Below is a small trained network, with its code and all its weights. Each question gives an input and a class and asks what happens when units are switched off, that is, made to give their printed mean instead of their output.

import numpy as np


def w(rows, s, z=0):
    codes = np.array(rows[::2]) - 128.0
    scale = np.full(codes.shape[1], s)
    scale[-1] = z or s
    return codes * scale


def f(y):
    return np.maximum(y, 0)


def log_softmax(a):
    a = a - a.max(-1, keepdims=True)
    return a - np.log(np.exp(a).sum(-1, keepdims=True))


def net(x, mask):
    res = np.array(x, float).reshape(1, 5) / 4 @ E
    y = f(res @ A[0][:, :-1].T + A[0][:, -1])
    res = res + np.where(mask, y, B[0][:, -1]) @ B[0][:, :-1]
    return log_softmax(res[-1] @ U[:, :-1].T + U[:, -1])


A, B = {}, {}
E = w([
[90,38,204,188],'x0',
[129,178,178,76],'x1',
[31,105,111,166],'x2',
[143,2,154,14],'x3',
[117,159,170,241],'x4',
],0.0087)
A[0] = w([
[186,139,62,77,80],'n1',
[122,215,203,224,69],'n2',
[63,62,145,195,148],'n3',
[175,146,44,233,253],'n4',
[197,2,134,88,70],'n5',
[191,184,144,139,191],'n6',
[164,64,161,95,19],'n7',
[88,88,236,126,151],'n8',
[117,66,152,199,68],'n9',
[240,165,109,97,169],'n10',
],0.0091,0.0033)
B[0] = w([
[186,64,80,75,202],'n1',
[123,107,230,99,254],'n2',
[216,81,2,89,233],'n3',
[133,210,123,217,254],'n4',
[70,129,201,179,248],'n5',
[121,186,105,162,204],'n6',
[72,228,192,175,187],'n7',
[122,85,165,16,220],'n8',
[151,117,85,98,197],'n9',
[220,146,5,146,223],'n10',
],0.0086,0.0078)
U = w([
[73,187,255,162,3],'0',
[158,88,73,5,162],'1',
[167,239,18,184,247],'2',
],0.0095,0.0022)

Each question gives the input, the list of numbers given to net, and the class t.
The units are the neurons (one row each of A and B). Each row of codes is followed by its name. A weight is (code - 128) times the scale printed after its matrix; where a second scale follows, it is the last column's (A, B and U).
mask holds one flag per neuron, in row order. A switched-off neuron (its flag False) gives its mean, the last column of its row in B, instead of its output. The means were averaged over made-up inputs and are rounded, as every weight is.
A unit's drop is (log p(t) with every unit on - log p(t) with that unit switched off) / (log p(t) with every unit on - log p(t) with every unit switched off).
The circuit of an input: a set's keep is (log p(t) with only the set's units on - log p(t) with every unit switched off) / (log p(t) with every unit on - log p(t) with every unit switched off). Starting from all 10 units, units are removed one at a time, each time the one whose removal leaves the highest keep (on an exact tie, the one counted first), for as long as the keep stays at least 0.8.
units of the circuit, in order: the units of the circuit, biggest drop first
unit that matters most: the unit with the biggest drop
k most important neurons: the k neurons with the biggest drops, biggest first
drop when u is switched off: that unit's drop, to one decimal
input [-1,5,-8,3,0], class 2: units of the circuit, in order : n10; n8
input [5,-6,6,-1,4], class 1: units of the circuit, in order : n3; n8
input [5,1,0,-3,-2], class 1: unit that matters most : n5
input [-3,8,-8,3,-7], class 2: 3 most important neurons : n10; n8; n7
input [0,1,0,6,-4], class 0: units of the circuit, in order : n5; n7
input [7,2,-1,-5,-5], class 1: units of the circuit, in order : n4; n7
input [8,-7,4,-2,5], class 1: units of the circuit, in order : n3; n8
input [-7,4,-6,5,-1], class 2: 4 most important neurons : n10; n8; n2; n6
input [-8,-3,-4,7,6], class 2: 3 most important neurons : n8; n10; n2
input [2,6,-2,4,-2], class 0: units of the circuit, in order : n3; n7
input [5,4,-3,4,6], class 1: 4 most important neurons : n8; n4; n3; n9
input [-3,6,1,-7,4], class 0: 2 most important neurons : n2; n3
input [8,3,-5,4,-8], class 0: 2 most important neurons : n5; n7
input [8,6,3,5,4], class 1: units of the circuit, in order : n3
input [6,5,0,3,-4], class 0: 2 most important neurons : n5; n7
input [0,-8,-6,7,-2], class 0: 3 most important neurons : n5; n7; n3
input [4,6,2,2,2], class 1: drop when n5 is switched off : 0.1
input [5,4,3,1,-8], class 0: drop when n8 is switched off : -0.1
input [6,2,-4,5,-3], class 0: drop when n5 is switched off : 0.1
input [-4,7,8,-8,5], class 0: units of the circuit, in order : n2
